Both labels of each row:
[-15 -18  -3 -36  -8 -10  -8 -13   0  -5  -8  -8  10   6   0   9   5 -14
  -9   6  -2  10  11  13   6  -4  29   4  15  -1  -2   1   6  -5  -3 -27
   1  -9   4  -1  -9  -4 -15   6  -2 -29   3  -9  -5  -7  -7  11 -11   3
 -12  10   1 -10   7 -18   5   9 -14   5   9  -8 -19  21   0   4   8  13
 -14  -9   3   1  13  20  18   7  11  -2 -13  23  25   9   0  11 -11   0
  -2   0 -11  -6 -17   6   2  -6   6  11  -5  -7  15   5  10   2  -7   4
  15 -14 -26  -3  13  -3  -8   3  -3  -5  -3   3   0  -3   4   4  -1 -13
  11  11 -11 -12  18  -3 -10  -4   0  -1  19 -13  -4   4  -7   7  17  -1
  -1 -25  -4  12  18   3  -5  -2   0   2   1   3  -2   4   9  -4  68  -8
  -3 -11 -18  -7   2  14   8  -5 -13  10   7 -21   5  11  -9   0 -39   7
   7   8   9  -2  17 -12 -16   9   8 -12   2   3  10  -7   3   1  -5  39
   3   4  11   2   8  18   9  -1  15 -11  -8  -1  -4  22   3  -4 -12 -10
  -2   8  -4  11  10 -19  -8   4   4  -9  -7  11  10 -34 -25  23  28   9
   5  14   2 -18 -13  -4   6  -2  15  -3 -29  -8 -12 -23] : H <5>
[ 10  -7   3  13  -9  -8   7  -9   3  18   6  -7  20  -9  11  -5  -5  -2
  12  -6  24   1  -2  11  24  -5   4   8 -10  -9 -12  11  -4  -2   0 -26
  16 -14  -1   5   0 -31  22   5 -12   4  27  -8  -7   4   8  -4   2  12
  22   3   9   7  -7  13   3  11 -17  -1   6  -9   2 -21 -12   2  -1 -13
  -6   0  -3 -13  -6   9   3  -7 -11  14 -39  27  -4  -7  -4   5  -1  16
 -31 -25  -2 -14  -3  31  34   2   2 -10  -3   0  -1  -7   2   2 -19  -1
  -1  20 -26  -3  -4 -13   5   9 -17   4  22   8 -14  17 -10   9 -14  17
  -6 -12   9   8   1 -13  -5 -13   2  16 -14   8   4  -5   2  18   9   0
  13  -2  -6   8  -5   4  18  33  -4  10  -5   5   7 -11  -2 -33  22   9
   2   6   9  -1  -1 -13   5   0  -9  18  -7 -18  -4  10   1   7  26  -3
   2  -3  -6  11  17 -12 -10  29   7   7  12   3 -20  -3   8  14 -22  26
 -13   0  13  36 -18  14  10   8   0  18 -20 -23   5  -4  -2   2  18  10
  -2  33  -3   4  -6 -24  13  28  20 -13  11   1   0  -8 -16  13  23  -3
 -10  -2  -1  15 -17  -2  12   4  10 -11  -6  15  -1  14] : R <6>
[-23 -20 -19 -40  -7  -4 -22 -17  11 -26   2   1   9   3  -2  25  13 -10
 -12  -4   6   2   7  -1 -31   5  28   4  23   1  11 -21   2  10 -12   4
  -5 -11 -11  14 -19  16 -17   7   3 -39   5 -26   5   3 -30   7   1 -11
 -31  29   9 -11  16 -34   5  -5   8   2   5 -15   0  26   6   7  10  21
  -2 -17   1  12  -6  12  15   2  24   0  -4 -13   3  18   7 -10 -12  -9
  35  17   5   4 -32 -10 -19  -2   1   9   6 -11  -2   0  -2  -3 -10  -7
   3 -15  -8   1  15 -19 -38  -2   2  19  -6  12  24 -11 -12  21 -13  -3
   3  10 -14 -28  10   8 -18   0  -6 -14  15 -15   8   8  -2   9  11   3
  19  -4 -19   1  11  -2   0  -8  -8  10   8  -7  -1   3  24 -13  29   9
  -8 -20 -12 -31   2  -4  13  -4 -14  -5   3 -14   6   1   0  -2 -11  -4
  24   5  -3   5  12   2  15   3   7 -11   4 -11   1 -18  -9   0  23  31
   1  -2  10   3   6 -11  14 -20  -2 -10   3  -4  -3  19  18   9 -19 -23
   5 -18  18  -5  17   6 -14  -3  -2  -3  -4  15  12 -27  -7  28  18  13
  75  30  23 -17  -7  -1  -5 -10  18  -6 -24   4  -4 -21] : H <5>
[ -7 -27  -6 -20  -1  -6  -6   2  -1  -9   3   5   4  -4   2   3   8 -13
 -25  10  -1  11  11  11  -6  -2  15   4   6   8  -1   1  -8 -11  13 -20
   5  -6   3   7  -1  16  -4   9  -6 -17  -7  -4 -10 -16  -5  10  -7   0
 -18  14   6  -8   7 -12   3   2   2   3  11  -5  -7  10  -4  12  11   2
   2   7   8  -8   1   9  10  -2  -5   2   7  -9   7  10  -7   8   5  11
   2   2  -5   1 -13  -3  14   3   6   5 -11   0   7  14  10   7  -7  -9
   4 -24 -16 -12   0   2 -19   4   3  10   4  -7 -11   0  -6   4   1 -16
   7  -7  -3  -1  17  -3 -10   1 -11  -9  -1   1   4   5  -5   7   9   4
 -11 -14 -12   9   7  -6   8  13  -3   1   4  -1  -4  12   7   7  51 -15
  -6  -7 -10  -8  -9   2  16  -3 -17  12   8 -22   3   8  24  -7  -2  -8
   6   6   2   9   6  -6   2   7   3  11 -10 -17  -3  -4   2   1   4  18
  14   4  -2  -9  -4   2   4 -14   0   0   9  -2   8  22   1   3 -19  -2
  -2   0 -11  12  14 -13 -13   1 -10  12   7  28   8 -27  -5  18   9   2
  11  20   8  -4  -3   8  -3  -2  12 -15 -15   1  -4 -18] : J <7>
[ 12 -16  -4   8  -4  -2   2   7   4  10  24  -1   2 -15  -4  16  -1   9
   0  -9  10   5  20  15  11  -1   4   4 -10  10 -10   9  -5  -6   1 -12
   4  -6  -4  15  -2 -18  24   8 -14  -9   4  -4   0 -16   0  11 -10   1
   3  18  13  -4  -2  43   4   2  19   9   9 -10  14 -20 -10  13   4 -29
 -11  -2   5 -11   8  10   0 -12 -19  28 -25  -3 -17  -6   2  -4  16  23
 -29  -9  -8  -4 -16   3  40  -8   5   2 -26  -1  -4   3   5   6 -33  -7
  -1 -11 -30 -10 -32 -12   3   4 -17  24  17  17  -6   9 -19   1 -20  14
   6 -19  15   5   7  -1   7  -6  10  16 -24  10  15   8  11   6   9  -6
   4   1 -24   4   3 -21  32  46 -10   8  -4  12 -10   0  11 -26  18  -2
   0   8  21   1 -11  -4   9  -7 -21   2   2 -13 -26   5   9  13  31 -10
   4   8   6  13  20  -2 -25   2  -3  -1   6  -1 -16  -3   2  -4 -11   6
   7  -9  20  23   3  11  28 -10  -2   8   1 -35  24  17  -4   9   4   8
  -7   9  14   7  -4 -13  -3  11   0   4  19  25  -8   2  -6  22   1   1
   3  12   8  14   2   5  -2  -2   3  -2   0   7   1   8] : K <6>
[ 18   2   8  11   9   0   5   6 -12   7   7   2  -4  -4  -7  10 -18   9
  -1  -1  -6   2   2  -7  22  -4  -6   9 -12  -7   5   6  -8   2  11  -6
  -1 -13   9  -9   9  -2  21  -6 -10   9  13   3  -7 -22   1   5  12   7
  16 -14   1   9  -8  15  -3  12  -2   5  -3  -1  19 -18  -2  -4   0  -5
 -10  -9   1 -14   4   0  -7  -8 -26  25  17 -14 -36  -9  -7 -23   9  11
   1  -5  -5   3 -13   4  14   2  -9  -4  -2  -2  -6   2   3 -11  -3   4
  -6  -3   2  -2 -14  -9  27  -4 -11  -2  28  -1   4   5   4  -5 -16  14
   8 -11   2  27   1  -4   0  -8  28  23 -13   8   4   8  13  -7  -5  -6
 -17  12   8  -6 -21 -15   3  14 -25  -4   1   6  -4  -1  12 -11  13   3
  11  15  15  22   0   6   0   1  -2  -5   9  -3  -7   9 -12   1  15   5
 -26  15 -16   1  -3  12  -4  -7 -11   7  -2 -17  -8  11  11   0  -7 -22
   8  -2 -12   2   1  10  -6   3  -1   9  -6   1   2   8 -12   9  -1  11
  -7   5  -6 -10   4  -6  -4  -2  11   8   4  -4  13  17   3  -5 -11 -22
   3  -1  -6  10   3  -2   2   4 -11   3   4   8  -7   6] : H <8>
[  9   1   5  14   8   7  -7   1   4  11  16   6  -8  -5 -13  16  12  19
  14  -9  13  -7  11   7 -16   8   4   4 -16   6  13  12  -5  -1   2   9
  -6 -10  -8  17  -8 -22  34   2  -7   4  -6  -7  10 -21 -16  -7 -12  -6
  -8  22   2   0   7  16  -1  -1   8  10   6  -5  22 -25  -9  12  -5 -30
 -14 -19  16 -15  -2  13   3   1  -2  15 -16 -18  -4   9   6  -8   4  11
 -18   8  -3  -4  -2  12  17  -3   1  -8  10   1  -5   4 -28  -4 -32  -5
  -2  -4 -28  16 -39 -17  -9   0 -12  26  14  31  16   4 -28   4 -18  26
   6 -14  18  -4   1   6   3 -16  27  25 -13   9  13  14  11   9   0  -7
  18  -4 -22 -10  -3  -7  26  35  -8  11   4   6  -1  -4   3 -36  -9  21
  -9   3  -4   9   1  -3   3  -3 -39  -6  -5   7 -25   2  11   5  14 -11
   3   2   4  -1  19   9 -14  -5   9  13   1  18  -3   2   0  13   4  -4
   5 -14  -3  46  13   8  20 -15 -39   6  -2 -23  17   0  -4  18  23   0
  17  -1  48 -13  -7   0 -10   3   9   0   5  21 -20  18  -3  32  -8  -6
  -5  10  -1  10 -11  -6   7  -4   0   9  -2   8   8   9] : H <6>
[  3 -13   3 -15  10  12 -26  -3   1 -38  36  14 -22 -14 -13  26   4  17
 -11  -9   2  -9   3 -25 -14  10  -9   6  10   8   9 -20  -5  22  -7  48
   4 -11 -32   7   0   3  -3   8  -5  -9  24 -23  -6 -16 -44   0  32 -22
  -1  31   1   6   2  21  -8  -1  42  14 -23 -20  31 -18 -18   8   2  -7
  -3 -30  -3   5 -13   9   3 -18 -13  23  10 -42 -72   5 -17 -27  13  11
   9   5  15  -7 -36  -9   8   0 -22 -13  26 -15  -5  -1 -22 -12 -21 -24
   0   6  -4   9 -18 -23   1  -8 -10  35  16  22  48   2 -27  18 -56  36
   0   1  27 -11  -1   6  -6 -12  29  15  -6  -6  18  11  16  22   8   8
  14  10 -18 -27 -22 -20  20  -3 -29   2  -5   0   4 -16  16 -30 -24  28
   1  10  31 -32  11   0   6  18   8 -28  18  14 -15   6  15  11   1  -7
   3  10   2   5  -7  13  25 -10 -13   6  22 -23 -23  -9   2   0   3 -14
  23 -21  -8  -6  12   6  23 -26 -11   4  -4 -26  -4  20  -6  41 -16 -11
  -2 -19  27 -20  24   9 -18   1  17   7  13  30   0   5   3  28 -16 -20
  13  10  22  24   3  -6  -6  -6   2  -2  -8   7 -12   5] : H <6>
[-20  -2  -2  -7  -4 -12  -8 -16   5   3 -12  -7  -3   6  -1   6  13   0
   6   3  -1  10   7  22  -9   1  17   6   5  -1  12  -2   1 -12 -14 -15
 -11  -7  12  14 -21  -1  -1   0   0 -13 -34   1   6   9   3   4 -22  -1
 -27  17   8 -22  18 -22   5  -1  -3   7   8  -9  -2  11   8   4   5   7
  -6 -12  21   2  -5   7   7   2  14 -10  -1   5  43  17  12   3   1  -8
   7   2  -1  -1  -8  -1 -12  -2  13  12  -2  -7  -7  13  -3  -3 -14   3
   8 -25  -8   0  -2  12 -19 -11   6  11   2  15   1  -3  -3   2   3  -3
   2   1  -7 -15  10  -4   5   2   0   3  13  -7  -4  -3  -4  -5   6  -3
   1 -13 -13  -1   3   7  -6   5  11   3  10   2 -14   6   6  -6  22   4
 -11 -14 -27  -5   0 -13   6  -1 -31   3   3  -6  -2   1   5  -6  -5  -4
  16  12  10  -6  17   0  -3   5  10   1 -13   8  15  -1 -11  10  10  26
   3   4  -3  21   0 -13  11  -8 -12   4  14  10   0   3   8   5   0 -10
   6   1  18   3  -5  -2  -7   1 -27   0 -12   1   7 -13   3  19   2   7
   1   8   0 -17  -7  -1  -2  -8   7   5 -16   0   8 -20] : K <5>
[  2  -4   9 -15  -5  -9 -14  -4  -4 -15   2  22 -34   0  -2  10 -14 -17
 -19   6   6  33  -6  27   2  -3  14   9  24  -8   8   4  -4  12  14 -18
   7   6  16   1  -1  10 -22   3   4  -8 -26   6  -4 -16 -15  18 -13   1
 -18  -9   2  -7   0 -15   2   6  -5  -1 -20   3 -13   7  -6   2   9   8
   5 -10   2   9  29   6 -19  -1 -13   1   7   4   9  -3 -10  -2  12   8
  20 -18   7  17 -19  -4 -17  21  -8  11  -9  -3   0  36  21   7  11   4
   9 -20  -8 -14  17   4   8   9  -4  -5  19  -2  -2   9   2  16  -3   6
  -4 -10   8 -11   8 -11  -1 -12   7  24 -12  -2 -13   4   1   0  -3  12
  -2 -22  -8 -15   2  -9  12  -5   2  -9   0 -17 -20   4  14  12  20  -1
   3  -2   2  11 -22  12  10  -4   9 -31   8  -3  -2  17   0 -10  -6  -6
  -1  14   5   0  -1  -3  18   2   1  14   0 -24   0   1   2  -4 -21  16
  11  26 -18  17  -2  -3   4 -10   5 -19 -18  -8 -21  29 -13  -5 -12 -25
  -2  11 -39   7   0 -14  10 -11  -7  19 -18   6  24 -15   7  12  20  -2
  -1   3  -6   2  -6  -7  -5  -2   5   4 -15  16  -1 -35] : H <7>
[ 11  -3  -5  23  -1 -18  12  -9  16  52   8 -18  26  -4   4   1  11  11
  22  -9  14  12  14  34   9  -7   9   8 -25  -7  -1  23 -15 -16  -4 -49
 -17 -14  31  14  -3 -37  40   4 -15  -6 -15  14   6  -8  29   4 -31  16
  -1   8  18  -1   7  11   6  10 -11 -12  30  -6   8 -28 -14  12  -1 -31
 -18   5  14 -33 -11   9  -5 -17 -28   9 -26  23  46  -3  17   9   0  17
 -39  -9 -17  -6   4  26  32  -5  18  -3 -15  16  -9  17   1   5 -34  -5
  -2 -13 -38 -13 -38 -10   0   4  -7  23  32  21 -32  15 -16  -6  -9  10
   0 -29   7   9   0 -15   2 -12   9  28 -31  13   1   5  -2 -16   5  -9
   9   4 -21   5  -2   0  24  68  13  21   2   8 -14   4   5 -26  49 -19
  -6   5 -27  23 -15 -25  16 -11 -57  32  -4 -22 -22  13  10  -6  43  -6
  -3  -1   4   6  34  -1 -30  19   9   9  -9   1  -2   7  10  11  -9  33
  -7   9   7  63 -10  14  29  -5 -15  27 -12 -18  24   1  -6 -11  30  17
   0  38   5  18 -26 -32   7  19  12  -5  -5  11   5   9 -14  18  17  -4
 -14  10   0   0  -8   3   3   3   6  12  -4  13   7   6] : R <6>
[ 20   2   8  18  -4  -2  10  -1  -3  27   9  -3  14  -3 -12  -1 -19  12
  14  -6   3  -7   2 -14  33   1  -8  -3 -19  -9   0   4 -15  -4  12 -13
   2  -9  12 -15  10 -18  18   5 -16   7  42  -1 -11  -7   8  -1  16  17
  42  -5   4  22 -15  26  -9  21  -5   7   5  -6  15 -29 -10  -2   1  -7
  -4   0   1 -18   2  -7 -15 -15 -31  21   4   2 -41 -15  -8 -19   4  15
 -30 -22 -87  -5  -3  21  32   1  -5 -19   4   8  -1 -10   3 -11 -10  -6
  -5  16  -6   6 -10  -9  35   4 -16  -1  24   0  -1  15   2 -11 -25  13
  -5 -18  -3  26  -2 -12  -7  -3  26  14 -16   8  -5  -1  12  -2   3  -6
  -5  11   7   3 -17 -13   6  26 -27   0  -5  12  14 -17  10 -27  15 -13
  16  20  31  14  14  -9  -1   0  -5  14   3 -12  -5   3  27  -5  27   5
 -30   2 -17  -7   0  -3  -4  16 -15 -10   7  -4 -14  11  15   4 -15 -12
  -2 -16   1  18 -12  16  -6   8  -1  28 -15 -14   2  -3 -11  10   8  29
 -14  10  -2   4   9 -16   3  10  24  -6   9   4  10  18 -10   4 -16 -26
   0 -20  -3  20  -3   6   9   8  -6  -1   8   4  -6  26] : R <8>
[ 21 -15  -7  -3   3   5   2  15   6 -15  21  15  -9   0 -15   7  -1  10
   2   0  23  -4   3   2 -11  -1   2   7  -1   9   7  19  33  -2  -2  12
  11  -1 -44   1   4 -36  12   1   5   4  21 -12  -5  10  -7  -8  16 -14
  17   9   0 -12   5  10 -12  -2  -1  12 -20  -3  -5  -4  -1  10 -13 -26
 -28 -12   7 -10   8  17  27  -8   8  24 -57   0 -17 -10  -1  12   2  25
 -27  -5   1  -8 -10  18  31 -15 -12  -2   5  -3   9 -15 -14  -5 -28  -4
   0  25 -32   5  -3 -11  -7  10 -19   5   8  20   6  21 -17  17  -8  21
  14  -3  21 -13   5 -16   7 -21  11  21  -5  17  17  12  -1  25  16 -10
  16 -20 -18   0  14  -4  38  11   5   9  -7  11   7  -6  -7 -28   5  16
  -2  11  10  -5   2   9   1   4   8 -11  -9  14  -6   5 -12  28  -8  -4
  13   5  20   4  19 -19 -30   7   4  12  -1  23 -20 -17   4   1 -18  13
  -7  -5  13   7   2   9  23  -5  -4 -10  -9 -34  15   0  12   8  27   5
   0  14  18  -4   4  -9  -4  17  18  -5  27   9 -22   1  -5   7  17  -2
   1   3   0  32  -6  -7   3  -8  14   0   4   2   2   9] : H <6>
[  9 -13  -6   5  -3   0   0   2   1   4  19  -2   2  -6 -11  10   0   8
   3  -1   9   1   7   8  -3  -9   9   8  -9   3   2   6  -2  -3   0  -3
  -6  -5 -16   5  -6  -9  14   4 -17  -2   4  -4  12  -5   1  -4   1   2
   4  10   6  -3  -1   6  -7   6   1   3  -4 -14   7 -15 -14   6 -10 -19
 -18  -5   8 -13  18  16   8  -3  -9  30 -21   1  -7   2   1  -1   0  12
 -15   2   1  -6 -10  13  26  -1  -2  -7   0  -7   0  -1  -1   2 -27  -9
  -3   2 -21   3 -21 -10   2  -4 -11  13  15  15   3   7 -12   6 -19  12
   5  -3  11   1   5   0  -3 -14  16  13 -10   7  10  -5   4   3   5   1
   5   0 -13   2  -3  -8  22  21  -6   2  -6   4   3   0   9 -17  15  -4
   2   7   1   3  -4   3  -1  -2 -31   2  -4  -2 -16   5   5   9  12  -6
  -2   2  -1   4  19   6 -14   2   4   2  23   4  -9  -3   1   3  -7   9
   5  -6   3  15   7  11  23 -10  -6   6 -25 -24  10   6 -10  11   5  13
   3  13   2   0  -3 -10  -6   9   6   1  12  11  -6   3  -5  21  12   0
   1   0   5  12  -4  -1  -1  -2   7  11  -1   4   0   5] : H <6>
